Here is a tiny trained network, its code and every weight. The questions are about switching its units off for an input and a class, where a switched-off unit gives its printed mean instead of its output.

import numpy as np


def w(rows, s, z=0):
    codes = np.array(rows[::2]) - 128.0
    scale = np.full(codes.shape[1], s)
    scale[-1] = z or s
    return codes * scale


def f(y):
    return np.maximum(y, 0)


def log_softmax(a):
    a = a - a.max(-1, keepdims=True)
    return a - np.log(np.exp(a).sum(-1, keepdims=True))


def net(x, mask):
    res = np.array(x, float).reshape(1, 7) / 4 @ E
    y = f(res @ A[0][:, :-1].T + A[0][:, -1])
    res = res + np.where(mask, y, B[0][:, -1]) @ B[0][:, :-1]
    return log_softmax(res[-1] @ U[:, :-1].T + U[:, -1])


A, B = {}, {}
E = w([
[152,90,81,194,128,128,201,77],'x0',
[128,52,141,73,110,89,74,143],'x1',
[201,157,178,150,67,169,94,125],'x2',
[49,98,176,196,85,166,80,117],'x3',
[102,109,89,179,199,1,90,120],'x4',
[142,99,74,99,199,157,113,160],'x5',
[127,170,71,63,149,146,39,42],'x6',
],0.0097)
A[0] = w([
[84,150,152,147,126,247,90,180,227],'neuron 1',
[163,220,204,189,146,128,98,173,206],'neuron 2',
[186,126,98,85,102,169,142,40,187],'neuron 3',
[85,88,135,115,135,87,17,125,118],'neuron 4',
[95,124,116,156,146,58,153,80,126],'neuron 5',
[106,124,135,87,103,90,162,140,146],'neuron 6',
[154,129,102,68,155,122,162,135,255],'neuron 7',
[131,49,176,179,59,158,176,116,149],'neuron 8',
[120,104,69,223,148,154,124,111,143],'neuron 9',
],0.015,0.0025)
B[0] = w([
[75,114,175,147,156,241,193,48,236],'neuron 1',
[148,70,51,131,31,101,169,65,218],'neuron 2',
[198,207,84,88,151,185,53,162,213],'neuron 3',
[28,76,123,50,119,99,40,128,235],'neuron 4',
[148,163,160,136,185,64,127,92,217],'neuron 5',
[114,138,170,125,135,103,156,143,161],'neuron 6',
[130,156,115,61,154,131,175,180,203],'neuron 7',
[140,104,199,249,105,146,80,236,250],'neuron 8',
[143,131,111,195,191,122,95,82,217],'neuron 9',
],0.015,0.014)
U = w([
[128,98,165,173,104,116,116,179,96],'0',
[27,103,136,55,132,60,53,101,166],'1',
[168,69,10,141,89,97,141,91,78],'2',
[84,166,167,107,82,157,135,44,50],'3',
[167,172,63,59,148,149,103,134,252],'4',
[133,158,117,162,189,50,106,46,25],'5',
[108,64,85,126,208,165,160,119,150],'6',
[116,116,113,53,193,37,227,204,97],'7',
],0.011,0.0028)

Each question gives the input, the list of numbers given to net, and the class t.
The units are the neurons (one row each of A and B). Each row of codes is followed by its name. A weight is (code - 128) times the scale printed after its matrix; where a second scale follows, it is the last column's (A, B and U).
mask holds one flag per neuron, in row order. A switched-off neuron (its flag False) gives its mean, the last column of its row in B, instead of its output. The means were averaged over made-up inputs and are rounded, as every weight is.
A unit's drop is (log p(t) with every unit on - log p(t) with that unit switched off) / (log p(t) with every unit on - log p(t) with every unit switched off).
The circuit of an input: a set's keep is (log p(t) with only the set's units on - log p(t) with every unit switched off) / (log p(t) with every unit on - log p(t) with every unit switched off). Starting from all 9 units, units are removed one at a time, each time the one whose removal leaves the highest keep (on an exact tie, the one counted first), for as long as the keep stays at least 0.8.
units of the circuit, in order: the units of the circuit, biggest drop first
k most important neurons: the k neurons with the biggest drops, biggest first
drop when u is switched off: that unit's drop, to one decimal
input [7,2,1,-7,-4,4,2], class 4: units of the circuit, in order -> neuron 3
input [-7,3,5,5,-7,4,-7], class 3: 2 most important neurons -> neuron 1; neuron 2
input [6,6,-6,-1,4,-3,0], class 5: 2 most important neurons -> neuron 5; neuron 9
input [4,-8,4,-8,7,-5,8], class 4: 2 most important neurons -> neuron 3; neuron 7
input [3,-6,1,5,2,3,-1], class 5: 2 most important neurons -> neuron 9; neuron 7
input [2,4,2,-8,1,2,-1], class 7: 2 most important neurons -> neuron 7; neuron 9
input [2,-4,-6,1,2,8,3], class 5: 2 most important neurons -> neuron 9; neuron 1
input [4,-1,1,0,4,-1,-5], class 5: 3 most important neurons -> neuron 5; neuron 9; neuron 7
input [7,-7,-4,-2,-1,5,-8], class 0: 2 most important neurons -> neuron 8; neuron 1
input [0,-3,-2,-4,-4,2,-2], class 4: 3 most important neurons -> neuron 5; neuron 8; neuron 3
input [-7,5,2,-4,-8,3,-7], class 3: 2 most important neurons -> neuron 1; neuron 9
input [-8,-8,3,-7,6,-2,8], class 4: 2 most important neurons -> neuron 3; neuron 7
input [8,6,0,7,8,8,-4], class 5: 2 most important neurons -> neuron 9; neuron 5
input [3,0,-6,-6,-7,2,3], class 4: units of the circuit, in order -> neuron 3
input [-3,-1,-7,7,5,7,-8], class 1: drop when neuron 4 is switched off -> 2.1
input [-3,6,-1,4,2,5,-7], class 1: drop when neuron 4 is switched off -> 3.1
input [8,4,8,-2,-3,-1,3], class 4: drop when neuron 3 is switched off -> 3.3
input [-8,-3,2,-1,8,-4,-6], class 2: drop when neuron 2 is switched off -> 1.3
